Here is a tiny trained network, its code and every weight. The questions are about switching its units off for an input and a class, where a switched-off unit gives its printed mean instead of its output.

import numpy as np


def w(rows, s, z=0):
    codes = np.array(rows[::2]) - 128.0
    scale = np.full(codes.shape[1], s)
    scale[-1] = z or s
    return codes * scale


def norm(h):
    return h / np.sqrt((h * h).mean(-1, keepdims=True) + 1e-5)


def f(y):
    return np.maximum(y, 0)


def log_softmax(a):
    a = a - a.max(-1, keepdims=True)
    return a - np.log(np.exp(a).sum(-1, keepdims=True))


def net(x, mask):
    res = np.array(x, float).reshape(1, 6) / 4 @ E
    u = 0
    for l in range(4):
        y = f(norm(res) @ A[l][:, :-1].T + A[l][:, -1])
        res = res + np.where(mask[u : u + 7], y, B[l][:, -1]) @ B[l][:, :-1]
        u += 7
    return log_softmax(norm(res)[-1] @ U[:, :-1].T + U[:, -1])


A, B = {}, {}
E = w([
[45,179,14,206,138,91],'x0',
[209,254,100,152,106,150],'x1',
[167,104,21,138,120,130],'x2',
[118,135,96,31,96,62],'x3',
[63,121,143,64,31,169],'x4',
[64,148,171,22,119,202],'x5',
],0.0081)
A[0] = w([
[136,46,116,206,181,211,25],'0.n0',
[67,77,144,155,54,69,2],'0.n1',
[10,183,79,196,148,146,51],'0.n2',
[130,93,86,224,196,184,90],'0.n3',
[97,65,116,210,191,195,76],'0.n4',
[135,93,119,80,177,95,52],'0.n5',
[120,131,30,127,89,153,83],'0.n6',
],0.012,0.0077)
B[0] = w([
[91,21,214,64,14,64,200],'0.n0',
[80,67,65,219,176,204,170],'0.n1',
[56,225,131,42,254,69,252],'0.n2',
[100,80,120,250,30,27,254],'0.n3',
[21,105,225,110,71,22,228],'0.n4',
[147,107,137,96,206,47,148],'0.n5',
[196,137,7,48,101,90,217],'0.n6',
],0.0089,0.0047)
A[1] = w([
[122,134,90,76,74,142,61],'1.n0',
[162,181,157,106,130,131,148],'1.n1',
[85,41,137,149,123,172,64],'1.n2',
[55,126,244,32,93,243,1],'1.n3',
[62,47,112,202,103,113,101],'1.n4',
[144,168,108,193,150,128,75],'1.n5',
[133,125,60,134,98,139,82],'1.n6',
],0.011,0.0058)
B[1] = w([
[163,110,102,118,165,195,163],'1.n0',
[117,71,221,211,104,140,185],'1.n1',
[132,156,51,222,164,178,181],'1.n2',
[116,112,173,116,160,254,255],'1.n3',
[129,46,29,159,131,175,231],'1.n4',
[97,193,122,200,167,71,156],'1.n5',
[137,183,53,100,116,145,158],'1.n6',
],0.0088,0.0067)
A[2] = w([
[145,112,96,172,205,171,206],'2.n0',
[195,48,164,109,236,50,105],'2.n1',
[198,168,140,207,84,103,137],'2.n2',
[67,82,156,140,88,180,115],'2.n3',
[194,170,147,223,113,108,130],'2.n4',
[174,108,79,198,173,1,137],'2.n5',
[164,135,53,44,27,137,2],'2.n6',
],0.0085,0.006)
B[2] = w([
[129,161,133,85,80,134,220],'2.n0',
[108,86,128,50,122,108,172],'2.n1',
[191,142,193,116,90,117,189],'2.n2',
[118,109,140,170,76,154,209],'2.n3',
[159,139,147,134,82,118,188],'2.n4',
[80,157,135,105,62,181,254],'2.n5',
[244,156,53,71,135,179,156],'2.n6',
],0.011,0.0065)
A[3] = w([
[63,82,93,72,78,224,160],'3.n0',
[99,166,82,127,201,74,82],'3.n1',
[206,145,189,150,132,113,3],'3.n2',
[53,178,95,136,255,94,3],'3.n3',
[77,147,70,143,40,156,111],'3.n4',
[240,52,146,149,207,113,142],'3.n5',
[66,28,101,134,197,160,29],'3.n6',
],0.0091,0.0049)
B[3] = w([
[176,100,127,146,254,128,254],'3.n0',
[95,208,200,109,133,187,154],'3.n1',
[180,107,247,81,93,112,143],'3.n2',
[12,153,131,132,192,165,152],'3.n3',
[165,178,163,187,180,103,203],'3.n4',
[48,149,98,132,100,75,145],'3.n5',
[219,173,71,212,168,57,166],'3.n6',
],0.0089,0.008)
U = w([
[202,164,231,123,68,135,115],'0',
[189,176,44,65,119,158,181],'1',
[125,94,83,189,194,158,108],'2',
[14,200,119,104,180,122,174],'3',
[70,42,141,185,63,79,192],'4',
[136,91,159,32,162,77,123],'5',
[138,116,207,95,178,253,142],'6',
[137,241,113,202,76,69,3],'7',
],0.024,0.0044)

Each question gives the input, the list of numbers given to net, and the class t.
The units are the neurons (one row each of A and B). Each row of codes is followed by its name. A weight is (code - 128) times the scale printed after its matrix; where a second scale follows, it is the last column's (A, B and U).
mask holds one flag per neuron, layer by layer. A switched-off neuron (its flag False) gives its mean, the last column of its row in B, instead of its output. The means were averaged over made-up inputs and are rounded, as every weight is.
A unit's drop is (log p(t) with every unit on - log p(t) with that unit switched off) / (log p(t) with every unit on - log p(t) with every unit switched off).
The circuit of an input: a set's keep is (log p(t) with only the set's units on - log p(t) with every unit switched off) / (log p(t) with every unit on - log p(t) with every unit switched off). Starting from the 12 units with the biggest drops (on a tie, the unit counted first), units are removed one at a time, each time the one whose removal leaves the highest keep (on an exact tie, the one counted first), for as long as the keep stays at least 0.8.
circuit, biggest first: the units of the circuit, biggest drop first
top k neurons: the k neurons with the biggest drops, biggest first
top k neurons in layer l: the k neurons of layer l with the biggest drops, biggest first
drop when u is switched off: that unit's drop, to one decimal
input [-6,-7,3,8,-1,7], class 6: circuit, biggest first : (1.n3)
input [-6,7,1,4,7,-1], class 6: circuit, biggest first : (0.n3, 1.n3)
input [-4,5,2,-7,-7,2], class 4: circuit, biggest first : (0.n3, 0.n0)
input [-1,2,3,7,-2,-7], class 1: top 2 neurons : (0.n3, 2.n6)
input [3,4,2,-7,-4,-5], class 4: top 4 neurons : (0.n3, 0.n0, 0.n4, 1.n4)
input [-6,4,6,-2,-5,6], class 0: top 2 neurons : (0.n4, 0.n0)
input [-4,1,5,3,-4,-6], class 0: circuit, biggest first : (2.n2, 2.n5)
input [7,-5,-2,-7,-6,5], class 4: top 2 neurons : (0.n3, 0.n0)
input [-1,4,-1,8,1,-7], class 0: top 3 neurons : (2.n2, 1.n4, 1.n1)
input [5,8,-1,6,-2,1], class 1: top 2 neurons in layer 2 : (2.n3, 2.n6)
input [-8,-8,5,5,5,-8], class 2: top 2 neurons in layer 3 : (3.n0, 3.n6)
input [-4,-4,6,1,6,-8], class 2: drop when 0.n1 is switched off : 0.4
input [-4,-3,-5,1,-8,0], class 5: drop when 2.n1 is switched off : 0.2
input [8,-4,7,6,0,-2], class 1: circuit, biggest first : (0.n6)
input [-4,-7,1,8,7,-7], class 2: drop when 0.n1 is switched off : 0.2
input [-4,3,2,-1,5,-1], class 6: drop when 0.n3 is switched off : 1.8
